[ 0.25 -1.29  0.07 -0.92 -0.11  1.38  0.73  0.13  0.23 -0.56  0.00 -0.02
 -1.41 -0.25 -0.12 -0.95 -0.21  0.41  4.17 -0.51 -0.20 -0.01 -0.69 -1.23
 -1.30  0.38 -0.34 -0.19 -1.38  1.00 -0.19]  (52) + (94)
[ 0.08 -0.93  0.57  0.01 -0.56  2.99 -0.16  0.11  1.88 -0.85 -1.60 -0.27
 -1.47 -0.22  0.53 -0.17 -0.16  0.09  6.85  0.01  0.22 -0.18 -0.52 -0.56
 -0.38  0.10  0.69 -0.31 -1.30  0.85  0.04]  (62) + (87)
[-1.01 -0.52  0.76  0.00  0.15  3.22  0.99  0.06  1.07 -0.21 -0.64  0.05
 -0.18  0.56 -0.04 -0.01  0.61  0.41  3.28  0.44 -0.48 -0.67 -0.68 -0.15
 -2.17  0.03  0.59  0.75 -0.71  0.72  0.03]  (62) + (94)
[ 0.62 -0.80  0.52  0.24 -0.17  2.18  0.67  0.18  0.38 -0.39  0.24  0.09
 -0.32  0.15  0.05 -1.24  0.86  0.59  0.55  0.12 -0.16 -0.24 -1.11 -0.24
 -0.32 -0.13  0.75  0.45 -0.30  1.58  0.25]  (62) + (94)
[ 0.63  0.33 -0.23  0.61  0.41  2.60  1.62  0.23  0.36 -0.70  0.70  0.08
 -0.17 -0.10  0.02  0.52 -0.60  0.41  1.76  0.03  0.07  0.89 -0.45  0.25
 -0.06  0.66  0.39 -0.39 -1.72  0.04  0.64]  (52) + (94)
[ 0.78 -0.39 -0.15  0.06  0.20  2.77  1.90  0.69  0.05 -0.81  0.35  0.85
 -1.37 -0.49 -0.35 -0.79 -0.34  0.48  2.63  0.97 -0.15  0.32 -1.51 -0.62
 -0.31  0.39  0.73 -1.05 -1.26  0.67 -0.75]  (52) + (94)
[ 0.75 -0.40  0.37 -2.31  0.52  4.59  1.47  0.35 -1.10 -0.41  0.44  0.08
 -0.92  0.56  0.35 -0.68 -0.46  1.34  2.88  0.00 -0.80  0.27 -0.91 -1.51
 -0.57 -0.03  0.83 -1.41 -2.10  0.94  0.65]  (52) + (94)
[-0.28 -0.52  0.65 -0.41 -0.40  2.89  0.19  0.24  0.49  0.22 -0.09  0.23
 -1.22  1.64  0.00  0.98  0.09  0.42  5.99 -0.28 -1.65 -0.79 -0.86 -0.40
 -0.93  0.11  1.04  1.16 -0.87  1.22 -0.81]  (62) + (93)
[-0.51 -0.91  0.40 -0.30  0.29  2.38 -0.30 -0.18  0.77 -0.24 -0.61  0.42
 -1.69  0.76  0.20 -0.64 -0.69  1.74  4.85 -0.08 -0.09  0.26 -0.98  0.06
 -0.21 -0.46  0.93 -1.51 -1.08  1.14  0.06]  (62) + (87)
[ 0.54 -1.33  2.36 -0.48 -0.10  2.05  1.33 -0.06  0.50  0.26  0.62  0.08
 -1.26  1.03  0.11 -0.35  1.08  0.54  1.56  0.33  0.27 -0.60 -0.95 -0.86
 -0.44 -0.53  0.80  1.08 -0.59  0.16 -0.95]  (52) + (94)
[ 0.83 -0.06  1.10  0.26 -0.17  4.74  0.80  0.38  0.19 -0.29 -0.23  0.37
 -1.12  0.44  0.08 -0.70 -1.01  0.49  7.10  0.96 -1.65 -1.15 -0.85  0.17
 -0.84 -0.02  1.55 -1.32 -1.06  0.09 -0.85]  (52) + (87)
[ 1.29 -0.68 -0.43  0.08  0.23  2.56  0.43 -0.13  0.49 -0.20  0.79  1.24
 -1.05  0.33  0.24 -0.28 -0.12  0.79  4.82  0.15 -0.59 -0.47 -0.86 -0.56
 -7.62 -0.03  0.55  0.39 -0.65  0.96 -1.05]  (62) + (94)
[ 0.16 -1.14 -0.02 -0.06 -0.24  3.30  1.06  0.13  1.64 -1.12  0.19 -0.04
 -1.72 -0.24 -0.16 -1.45 -1.27  0.57  6.90 -1.75 -0.06 -0.10 -2.00 -0.50
 -0.97 -1.00  0.55  0.08 -1.22  0.79  0.19]  (52) + (94)
[-0.09  0.59  0.25 -0.26  0.33  1.35  1.18  0.30  0.54 -0.45 -0.22  0.13
 -0.83 -0.52 -1.16 -0.32 -1.34 -0.24  1.49 -0.05  0.29 -0.19 -1.16 -0.40
 -0.19  0.15  0.19 -0.08 -0.46  0.51 -1.04]  (52) + (94)
[ 0.08  0.54 -0.13  0.31  0.33 -0.13  1.46  0.31 -0.35 -0.91  1.19  0.76
 -1.05 -0.36  0.02 -0.77 -0.63  0.25  1.03 -0.65 -0.20 -0.42 -1.40 -0.54
  0.08 -0.23  0.19 -0.53 -0.68  1.14 -1.03]  (52) + (94)
[ 0.17  0.79 -0.97  0.22 -0.23  1.94 -0.83  0.33 -0.17 -0.78  0.16  0.39
 -0.55 -0.23 -0.16 -0.56 -1.34  0.25  4.40  0.71 -1.20 -0.29 -0.66  0.41
 -0.10 -0.11  0.80 -0.60 -0.91  0.53 -1.15]  (52) + (87)
[-0.97  1.86  0.74 -0.58 -0.98  0.07  0.83  0.48 -0.30  0.04 -0.36  0.36
 -0.33  0.11 -0.23 -1.27 -0.80 -0.46  1.11 -0.89 -0.77 -1.15  0.14  0.44
 -0.21 -0.70  0.29  1.39 -0.60  0.95 -1.35]  (52) + (90)
[ 0.78 -0.85 -0.40  0.65  0.35  2.85  1.05 -0.27  0.44 -0.42  0.07 -0.28
 -0.61  0.20  0.16 -0.32 -0.96  0.78  1.93 -0.01 -0.51  0.63 -0.71 -0.38
 -0.79  0.74 -0.10 -0.17 -0.47  0.20 -0.77]  (52) + (94)
[ 0.01  0.58  0.72  0.44  0.41  3.01  1.13  0.45  0.10 -0.44  0.09  0.20
 -0.80 -0.63  0.02 -0.58 -0.26  0.64  2.51  0.13 -1.23  0.10  0.35  0.60
 -0.32  0.09  1.66 -0.94 -1.25  1.24  0.23]  (52) + (87)
[-0.25 -0.40  0.91 -0.23 -0.08  2.25 -0.26 -0.01  1.76 -0.58 -0.91  0.18
 -1.61  0.75  0.01 -0.95 -0.86  0.23  5.36 -0.13 -0.86 -1.25 -0.48 -0.22
 -0.42 -0.35  0.43  0.12 -2.04  1.45 -0.44]  (62) + (87)
[ 0.65  0.24 -0.02 -0.05  0.54  1.24  0.82  0.43  0.39  0.17 -0.55  0.74
 -1.24  0.55  0.22 -0.88 -2.21  1.20  6.10  0.11 -0.86  0.15 -1.56 -0.41
 -0.34 -0.62  0.75 -1.19 -1.27  0.71 -0.84]  (52) + (87)
[ 0.05  0.40  0.53 -0.35 -0.54  1.58  0.92  3.72  0.25  1.50 -0.76  0.29
  0.81  0.50 -0.16  0.00 -0.09 -0.17 -0.04 -0.29  0.36 -0.42 -1.11 -0.71
 -1.03 -0.10  0.48  2.11 -0.09  1.02 -1.31]  (52) + (90)
[ 0.51  0.60 -0.17  0.23 -0.12  3.42  1.04  0.06  0.59 -0.08  0.51  0.54
 -0.79  0.48 -0.22 -1.39  0.71 -0.21 -0.40 -0.03 -0.17 -0.70 -0.73 -0.66
 -0.05  1.12  0.66  0.77 -0.45  0.90 -0.47]  (62) + (90)
[-0.50  0.53  0.46  0.69 -0.37  2.89  0.15 -0.06 -0.03 -0.98 -0.21  0.36
 -1.15  1.92 -0.06 -0.60 -1.04  0.55  4.64  0.32 -1.69 -0.52 -0.29  0.44
 -0.06 -0.15  1.10 -1.42 -0.86  0.52 -0.75]  (52) + (87)
